Below are the code and all the weights of a small trained network. Each question names an input and a class and asks about switching units off, where a switched-off unit gives its printed mean instead of its output.

import numpy as np


def w(rows, s, z=0):
    codes = np.array(rows[::2]) - 128.0
    scale = np.full(codes.shape[1], s)
    scale[-1] = z or s
    return codes * scale


def f(y):
    return y / 2 * (1 + np.tanh(0.7978845608 * (y + 0.044715 * y**3)))


def log_softmax(a):
    a = a - a.max(-1, keepdims=True)
    return a - np.log(np.exp(a).sum(-1, keepdims=True))


def net(x, mask):
    res = np.array(x, float).reshape(1, 8) / 4 @ E
    y = f(res @ A[0][:, :-1].T + A[0][:, -1])
    res = res + np.where(mask, y, B[0][:, -1]) @ B[0][:, :-1]
    return log_softmax(res[-1] @ U[:, :-1].T + U[:, -1])


A, B = {}, {}
E = w([
[161,151,119,155,136,129,130],'x0',
[122,122,130,122,127,127,127],'x1',
[99,252,174,76,216,54,226],'x2',
[114,120,127,118,123,126,129],'x3',
[117,121,128,118,127,127,126],'x4',
[254,15,103,90,121,35,200],'x5',
[52,65,145,232,201,28,90],'x6',
[112,70,84,172,244,242,245],'x7',
],0.0079)
A[0] = w([
[71,215,132,73,141,22,229,99],'neuron 0',
[135,211,177,108,179,91,188,87],'neuron 1',
[102,88,113,143,180,162,165,91],'neuron 2',
[159,182,130,132,88,84,76,115],'neuron 3',
[111,211,206,92,193,101,168,51],'neuron 4',
[116,115,121,188,164,76,104,93],'neuron 5',
[109,113,119,192,78,206,70,78],'neuron 6',
[131,175,171,59,62,15,58,100],'neuron 7',
[100,75,100,154,245,228,216,103],'neuron 8',
[92,122,167,196,189,66,103,109],'neuron 9',
[168,158,129,53,93,193,164,112],'neuron 10',
[140,140,172,126,111,43,35,143],'neuron 11',
[100,72,154,193,177,68,91,115],'neuron 12',
[122,66,107,140,221,219,219,126],'neuron 13',
[24,255,147,148,144,233,64,12],'neuron 14',
[187,186,168,70,50,214,176,138],'neuron 15',
[96,98,145,236,171,42,126,127],'neuron 16',
[210,94,105,80,113,94,176,91],'neuron 17',
[212,182,117,70,90,197,142,102],'neuron 18',
[93,145,205,97,165,109,220,182],'neuron 19',
[104,114,73,124,143,168,175,48],'neuron 20',
[145,16,81,173,46,175,81,65],'neuron 21',
[200,44,111,89,131,54,182,6],'neuron 22',
],0.0079,0.0023)
B[0] = w([
[189,117,139,180,23,200,176,235],'neuron 0',
[158,136,137,184,66,177,195,202],'neuron 1',
[129,171,96,110,102,91,78,175],'neuron 2',
[135,168,117,104,117,74,79,182],'neuron 3',
[165,76,135,166,58,153,170,204],'neuron 4',
[74,102,89,60,154,147,175,166],'neuron 5',
[202,72,174,186,93,126,204,193],'neuron 6',
[149,205,64,137,98,51,51,250],'neuron 7',
[190,224,98,99,104,38,42,254],'neuron 8',
[64,110,98,73,130,210,143,191],'neuron 9',
[83,138,91,42,159,158,155,195],'neuron 10',
[126,176,114,115,116,116,57,211],'neuron 11',
[85,110,80,21,152,235,167,194],'neuron 12',
[152,191,82,160,101,83,6,243],'neuron 13',
[102,59,254,185,244,21,169,240],'neuron 14',
[75,79,73,58,205,186,104,220],'neuron 15',
[81,130,82,39,176,203,156,208],'neuron 16',
[89,98,190,144,209,67,156,200],'neuron 17',
[78,118,95,77,194,198,145,206],'neuron 18',
[185,118,141,167,53,172,123,197],'neuron 19',
[108,167,132,121,130,92,77,158],'neuron 20',
[243,97,127,202,20,195,207,235],'neuron 21',
[50,17,208,204,216,8,146,211],'neuron 22',
],0.0072,0.01)
U = w([
[157,202,77,115,89,80,9,244],'0',
[197,91,131,194,21,208,198,101],'1',
[68,108,73,8,175,224,149,150],'2',
[99,66,218,189,211,43,154,6],'3',
],0.012,0.002)

Each question gives the input, the list of numbers given to net, and the class t.
The units are the neurons (one row each of A and B). Each row of codes is followed by its name. A weight is (code - 128) times the scale printed after its matrix; where a second scale follows, it is the last column's (A, B and U).
mask holds one flag per neuron, in row order. A switched-off neuron (its flag False) gives its mean, the last column of its row in B, instead of its output. The means were averaged over made-up inputs and are rounded, as every weight is.
A unit's drop is (log p(t) with every unit on - log p(t) with that unit switched off) / (log p(t) with every unit on - log p(t) with every unit switched off).
The circuit of an input: a set's keep is (log p(t) with only the set's units on - log p(t) with every unit switched off) / (log p(t) with every unit on - log p(t) with every unit switched off). Starting from the 12 units with the biggest drops (on a tie, the unit counted first), units are removed one at a time, each time the one whose removal leaves the highest keep (on an exact tie, the one counted first), for as long as the keep stays at least 0.8.
circuit, biggest first: the units of the circuit, biggest drop first
k most important neurons: the k neurons with the biggest drops, biggest first
drop when u is switched off: that unit's drop, to one decimal
input [-3,6,-8,2,-2,-6,5,1], class 1: circuit, biggest first : (neuron 21)
input [-7,-2,6,8,-8,-4,6,8], class 0: 2 most important neurons : (neuron 8; neuron 13)
input [7,5,5,-4,-4,-6,-3,3], class 3: 2 most important neurons : (neuron 14; neuron 21)
input [-4,-1,6,5,4,-1,6,3], class 1: 3 most important neurons : (neuron 0; neuron 19; neuron 4)
input [6,-1,-5,-1,-5,-8,2,7], class 3: 2 most important neurons : (neuron 14; neuron 6)
input [8,-1,-3,-4,-6,6,3,-5], class 3: 3 most important neurons : (neuron 22; neuron 8; neuron 13)
input [1,1,5,-1,8,-2,6,4], class 2: 2 most important neurons : (neuron 16; neuron 21)
input [4,2,-6,-2,7,6,3,7], class 0: 2 most important neurons : (neuron 8; neuron 13)
input [-4,4,2,3,-1,8,-1,7], class 3: 4 most important neurons : (neuron 22; neuron 17; neuron 7; neuron 11)
input [6,6,0,-8,-3,8,1,7], class 3: 4 most important neurons : (neuron 22; neuron 17; neuron 7; neuron 11)
input [-7,-8,-6,3,-8,-5,5,1], class 1: 2 most important neurons : (neuron 21; neuron 6)
input [-4,-6,8,0,8,-7,0,-5], class 1: 2 most important neurons : (neuron 0; neuron 4)
input [7,-8,3,2,1,7,-8,-2], class 2: 2 most important neurons : (neuron 15; neuron 18)
input [-6,5,4,-3,-8,-7,7,-6], class 2: most important neuron : (neuron 9)
input [6,8,1,1,0,0,2,3], class 0: drop when neuron 6 is switched off : 0.0
input [-4,0,-2,5,-1,-7,-2,2], class 3: drop when neuron 14 is switched off : 0.1
input [-3,8,3,4,3,-6,-2,7], class 0: drop when neuron 8 is switched off : 0.5
